(194): [ 25.2  10.3 -31.3 -43.3  26.2  42.1 -89.6]
(105): [ 25.2  10.3 -31.3 -43.3  26.2  42.1  -5.1]
(116): [ 25.2   2.6 -31.3 -43.3  26.2  42.1 -89.6]
(108): [ 25.2   2.6 -31.3 -43.3  26.2 -72.3 -49.6]
diff (105): [ 25.3  10.3 -31.3 -43.3  26.2  42.1  -5.1]	1, [25.2]
diff (108): [ 25.2   2.5 -31.3 -43.3  26.2 -72.3 -49.6]	2, [2.6]
diff (116): [ 25.2   2.6 -31.3 -43.3  26.2  42.2 -89.6]	6, [42.1]
diff (116): [ 25.2   2.6 -31.2 -43.3  26.2  42.1 -89.6]	3, [-31.3]
diff (105): [ 25.2  10.3 -31.3 -43.2  26.2  42.1  -5.1]	4, [-43.3]
diff (108): [ 25.2   2.6 -31.2 -43.3  26.2 -72.3 -49.6]	3, [-31.3]

(108): [-39.9 -83.8 -84.2 -51.5  65.0  -6.4 -44.6]
(194): [-29.2  56.9 -39.1 -53.1  74.7  86.9  86.2]
(51): [ 15.3  34.0 -50.4 -74.6 -70.1  -0.5 -60.0]
diff (108): [-39.9 -83.8 -84.2 -51.5  65.1  -6.4 -44.6]	5, [65.0]
diff (51): [ 15.3  34.0 -50.5 -74.6 -70.1  -0.5 -60.0]	3, [-50.4]
diff (194): [-29.2  56.9 -39.1 -53.2  74.7  86.9  86.2]	4, [-53.1]

(95): [ 83.1 -75.1 -17.5  40.8 -67.9  66.4  60.2 -84.3]
(116): [ 85.5 -51.9 -27.2  36.5 -69.1  71.9  60.3 -78.3]
(130): [ 82.8 -56.8 -31.4  28.4 -81.7  77.5  44.4 -78.7]
(105): [ 15.5   7.2   8.6  16.3 -27.2  -4.6  27.6 -17.3]
(190): [ 11.7  13.8   1.7  49.9 -32.1 -15.6  17.4 -16.6]
(108): [  8.3   4.6  14.2  17.9 -26.8   0.5  24.2 -20.0]
diff (190): [ 11.6  13.8   1.7  49.9 -32.1 -15.6  17.4 -16.6]	1, [11.7]
diff (190): [ 11.7  13.8   1.8  49.9 -32.1 -15.6  17.4 -16.6]	3, [1.7]

(15): [-10.5  -0.8  56.5 -37.6 -14.6   9.5 -29.7  36.7   2.8 -29.1]
(34): [-10.5  -0.8  56.5 -37.6 -14.6   9.5 -29.7  36.7 -45.4 -21.9]
(116): [ 83.8 -94.0  32.6  13.6 -49.0  -6.2  -0.4  67.3 -37.9 -14.3]
diff (116): [ 83.8 -94.0  32.5  13.6 -49.0  -6.2  -0.4  67.3 -37.9 -14.3]	3, [32.6]
diff (116): [ 83.8 -94.0  32.7  13.6 -49.0  -6.2  -0.4  67.3 -37.9 -14.3]	3, [32.6]
diff (15): [-10.5  -0.8  56.5 -37.6 -14.6   9.6 -29.7  36.7   2.8 -29.1]	6, [9.5]
diff (34): [-10.5  -0.8  56.5 -37.5 -14.6   9.5 -29.7  36.7 -45.4 -21.9]	4, [-37.6]

(108): [-45.9  37.3  10.2  35.7 -42.0 -35.3 -34.4]
(34): [ 44.3  -3.5 -32.6  25.5  99.8 -21.0   1.5]
(95): [-49.2  -3.4  26.9 -43.4 -84.8  20.9 -16.9]
(105): [ 14.8  31.9   3.3  76.6  -6.4 -26.8  26.7]
diff (108): [-45.9  37.2  10.2  35.7 -42.0 -35.3 -34.4]	2, [37.3]
diff (105): [ 14.7  31.9   3.3  76.6  -6.4 -26.8  26.7]	1, [14.8]

(15): [-15.6   1.1  63.7  26.9  52.9   0.4  41.7  16.5  19.6  -6.8  -4.0  68.6
  67.3  -1.8 -25.0  19.3  -6.8 -11.3  38.8   0.3  24.4  30.8  15.0   7.6
  16.5  -2.3 -13.2  13.1 -16.5 -17.3  46.8]
(116): [  2.9  18.7  53.9  42.6  32.8 -37.9  23.9  32.8   6.8 -13.8 -12.9  29.1
  41.0 -19.3 -32.0   1.7 -15.8 -13.2  51.9  -7.0  42.6  19.4  29.5   1.8
  72.0  -5.8  -1.9  21.9  14.4   1.2  37.4]
(95): [  2.9  18.7  53.9  42.6  32.8 -37.9  23.9  32.8   6.8 -13.8 -12.9  29.1
  41.0 -19.3 -32.0   1.7 -15.8  -7.7  45.8  -5.6  36.1  42.0  30.4   5.5
  13.0  -5.4  -7.7  22.0 -11.3 -14.8  52.9]
diff (116): [  2.9  18.7  53.9  42.6  32.8 -37.9  23.9  32.8   6.8 -13.8 -12.9  29.1
  41.0 -19.3 -32.0   1.7 -15.8 -13.2  51.9  -7.0  42.6  19.4  29.5   1.8
  72.0  -5.9  -1.9  21.9  14.4   1.2  37.4]	26, [-5.8]
diff (15): [-15.6   1.1  63.7  26.9  52.9   0.4  41.7  16.5  19.7  -6.8  -4.0  68.6
  67.3  -1.8 -25.0  19.3  -6.8 -11.3  38.8   0.3  24.4  30.8  15.0   7.6
  16.5  -2.3 -13.2  13.1 -16.5 -17.3  46.8]	9, [19.6]

